Below is a small trained network, with its code and all its weights. Each question gives an input and a class and asks what happens when units are switched off, that is, made to give their printed mean instead of their output.

import numpy as np


def w(rows, s, z=0):
    codes = np.array(rows[::2]) - 128.0
    scale = np.full(codes.shape[1], s)
    scale[-1] = z or s
    return codes * scale


def f(y):
    return np.maximum(y, 0)


def log_softmax(a):
    a = a - a.max(-1, keepdims=True)
    return a - np.log(np.exp(a).sum(-1, keepdims=True))


def net(x, mask):
    res = np.array(x, float).reshape(1, 2) / 4 @ E
    y = f(res @ A[0][:, :-1].T + A[0][:, -1])
    res = res + np.where(mask, y, B[0][:, -1]) @ B[0][:, :-1]
    return log_softmax(res[-1] @ U[:, :-1].T + U[:, -1])


A, B = {}, {}
E = w([
[42,161,63,132,127,11,186,63,140,45,83],'x0',
[162,230,88,204,62,195,113,80,86,65,214],'x1',
],0.011)
A[0] = w([
[161,236,78,202,30,186,144,62,37,68,254,179],'neuron 1',
[81,181,61,125,140,83,183,88,131,120,83,36],'neuron 2',
[101,126,133,115,124,149,110,128,103,119,97,102],'neuron 3',
[36,173,95,123,116,23,219,50,132,49,89,84],'neuron 4',
[74,133,86,138,175,122,161,113,142,111,139,4],'neuron 5',
[224,110,210,113,133,208,36,221,96,217,197,53],'neuron 6',
[95,38,165,26,221,79,181,183,191,186,47,173],'neuron 7',
],0.0075,0.0028)
B[0] = w([
[207,184,192,92,191,50,215,241,150,138,212,253],'neuron 1',
[90,109,105,111,65,191,90,99,150,129,71,177],'neuron 2',
[123,136,143,140,129,164,100,132,123,120,155,129],'neuron 3',
[77,67,48,183,103,215,84,64,49,165,73,224],'neuron 4',
[67,68,162,138,134,200,97,178,159,133,116,148],'neuron 5',
[74,32,1,191,75,178,78,47,79,106,16,230],'neuron 6',
[187,226,214,63,174,46,190,237,169,98,206,226],'neuron 7',
],0.0077,0.018)
U = w([
[154,166,217,95,184,36,182,230,146,142,255,254],'0',
[60,36,29,171,93,186,95,54,118,146,53,2],'1',
],0.0094,0.0023)

Each question gives the input, the list of numbers given to net, and the class t.
The units are the neurons (one row each of A and B). Each row of codes is followed by its name. A weight is (code - 128) times the scale printed after its matrix; where a second scale follows, it is the last column's (A, B and U).
mask holds one flag per neuron, in row order. A switched-off neuron (its flag False) gives its mean, the last column of its row in B, instead of its output. The means were averaged over made-up inputs and are rounded, as every weight is.
A unit's drop is (log p(t) with every unit on - log p(t) with that unit switched off) / (log p(t) with every unit on - log p(t) with every unit switched off).
The circuit of an input: a set's keep is (log p(t) with only the set's units on - log p(t) with every unit switched off) / (log p(t) with every unit on - log p(t) with every unit switched off). Starting from all 7 units, units are removed one at a time, each time the one whose removal leaves the highest keep (on an exact tie, the one counted first), for as long as the keep stays at least 0.8.
units of the circuit, in order: the units of the circuit, biggest drop first
top k neurons: the k neurons with the biggest drops, biggest first
drop when u is switched off: that unit's drop, to one decimal
input [4,8], class 0: units of the circuit, in order => [neuron 1]
input [1,0], class 1: top 2 neurons => [neuron 1; neuron 7]
input [6,7], class 0: top 2 neurons => [neuron 1; neuron 6]
input [7,8], class 0: top 2 neurons => [neuron 1; neuron 6]
input [2,0], class 1: top 2 neurons => [neuron 1; neuron 7]
input [-4,-2], class 1: top 2 neurons => [neuron 1; neuron 6]
input [-8,-6], class 1: top 2 neurons => [neuron 6; neuron 1]
input [-4,2], class 1: drop when neuron 7 is switched off => 0.8
input [-7,2], class 1: drop when neuron 6 is switched off => 0.8
input [-6,3], class 1: drop when neuron 6 is switched off => 2.8
